Here is a tiny trained network, its code and every weight. The questions are about switching its units off for an input and a class, where a switched-off unit gives its printed mean instead of its output.

import numpy as np


def w(rows, s, z=0):
    codes = np.array(rows[::2]) - 128.0
    scale = np.full(codes.shape[1], s)
    scale[-1] = z or s
    return codes * scale


def f(y):
    return np.maximum(y, 0)


def log_softmax(a):
    a = a - a.max(-1, keepdims=True)
    return a - np.log(np.exp(a).sum(-1, keepdims=True))


def net(x, mask):
    res = np.array(x, float).reshape(1, 6) / 4 @ E
    y = f(res @ A[0][:, :-1].T + A[0][:, -1])
    res = res + np.where(mask, y, B[0][:, -1]) @ B[0][:, :-1]
    return log_softmax(res[-1] @ U[:, :-1].T + U[:, -1])


A, B = {}, {}
E = w([
[109,25,148,142],'x0',
[137,123,95,167],'x1',
[6,132,102,110],'x2',
[92,124,187,152],'x3',
[132,136,115,30],'x4',
[114,180,148,190],'x5',
],0.012)
A[0] = w([
[85,101,155,176,4],'N1',
[60,84,24,212,231],'N2',
[6,165,98,101,147],'N3',
[233,82,120,188,129],'N4',
[146,224,2,135,160],'N5',
[158,75,127,219,233],'N6',
[148,89,92,25,223],'N7',
],0.017,0.0021)
B[0] = w([
[141,183,120,171,190],'N1',
[146,121,39,211,234],'N2',
[3,113,147,139,251],'N3',
[160,134,241,113,243],'N4',
[154,211,77,33,245],'N5',
[164,182,216,188,229],'N6',
[179,33,60,113,236],'N7',
],0.023,0.014)
U = w([
[151,97,251,125,189],'0',
[175,35,158,89,59],'1',
[124,150,130,212,202],'2',
[167,133,92,127,197],'3',
[115,146,179,124,197],'4',
[32,99,146,123,1],'5',
[123,177,112,57,119],'6',
],0.012,0.002)

Each question gives the input, the list of numbers given to net, and the class t.
The units are the neurons (one row each of A and B). Each row of codes is followed by its name. A weight is (code - 128) times the scale printed after its matrix; where a second scale follows, it is the last column's (A, B and U).
mask holds one flag per neuron, in row order. A switched-off neuron (its flag False) gives its mean, the last column of its row in B, instead of its output. The means were averaged over made-up inputs and are rounded, as every weight is.
A unit's drop is (log p(t) with every unit on - log p(t) with that unit switched off) / (log p(t) with every unit on - log p(t) with every unit switched off).
The circuit of an input: a set's keep is (log p(t) with only the set's units on - log p(t) with every unit switched off) / (log p(t) with every unit on - log p(t) with every unit switched off). Starting from all 7 units, units are removed one at a time, each time the one whose removal leaves the highest keep (on an exact tie, the one counted first), for as long as the keep stays at least 0.8.
units of the circuit, in order: the units of the circuit, biggest drop first
unit that matters most: the unit with the biggest drop
top k neurons: the k neurons with the biggest drops, biggest first
drop of u: that unit's drop, to one decimal
input [5,-7,2,7,-3,-6], class 5: unit that matters most => N4
input [-3,-4,7,8,-6,3], class 5: top 2 neurons => [N3; N6]
input [7,4,-1,0,5,4], class 0: units of the circuit, in order => [N5; N2]
input [-3,3,-4,0,4,-3], class 1: units of the circuit, in order => [N7; N2]
input [-5,0,-3,-6,-8,1], class 0: top 2 neurons => [N4; N6]
input [8,3,-1,0,8,7], class 1: top 3 neurons => [N3; N5; N4]
input [-1,2,-6,5,6,0], class 1: top 3 neurons => [N6; N3; N1]
input [8,6,7,1,3,-2], class 2: top 2 neurons => [N2; N1]
input [-7,-2,-6,-2,-4,-1], class 6: top 2 neurons => [N5; N6]
input [-8,5,-7,2,-2,-8], class 0: top 2 neurons => [N4; N2]
input [-7,5,-8,-8,-5,-4], class 0: top 2 neurons => [N4; N6]
input [8,-4,-1,-6,-6,1], class 0: top 2 neurons => [N4; N6]
input [-8,-4,-1,6,-4,-3], class 6: top 4 neurons => [N4; N6; N2; N3]
input [-2,-1,5,-1,8,2], class 5: units of the circuit, in order => [N3]
input [-2,-3,-6,-1,6,5], class 6: drop of N2 => 0.6
input [-8,-4,-6,-6,-7,0], class 6: drop of N5 => 4.2
input [-6,3,-7,5,7,-2], class 1: drop of N7 => 0.8
input [0,-5,1,-4,6,-3], class 1: drop of N7 => 0.5
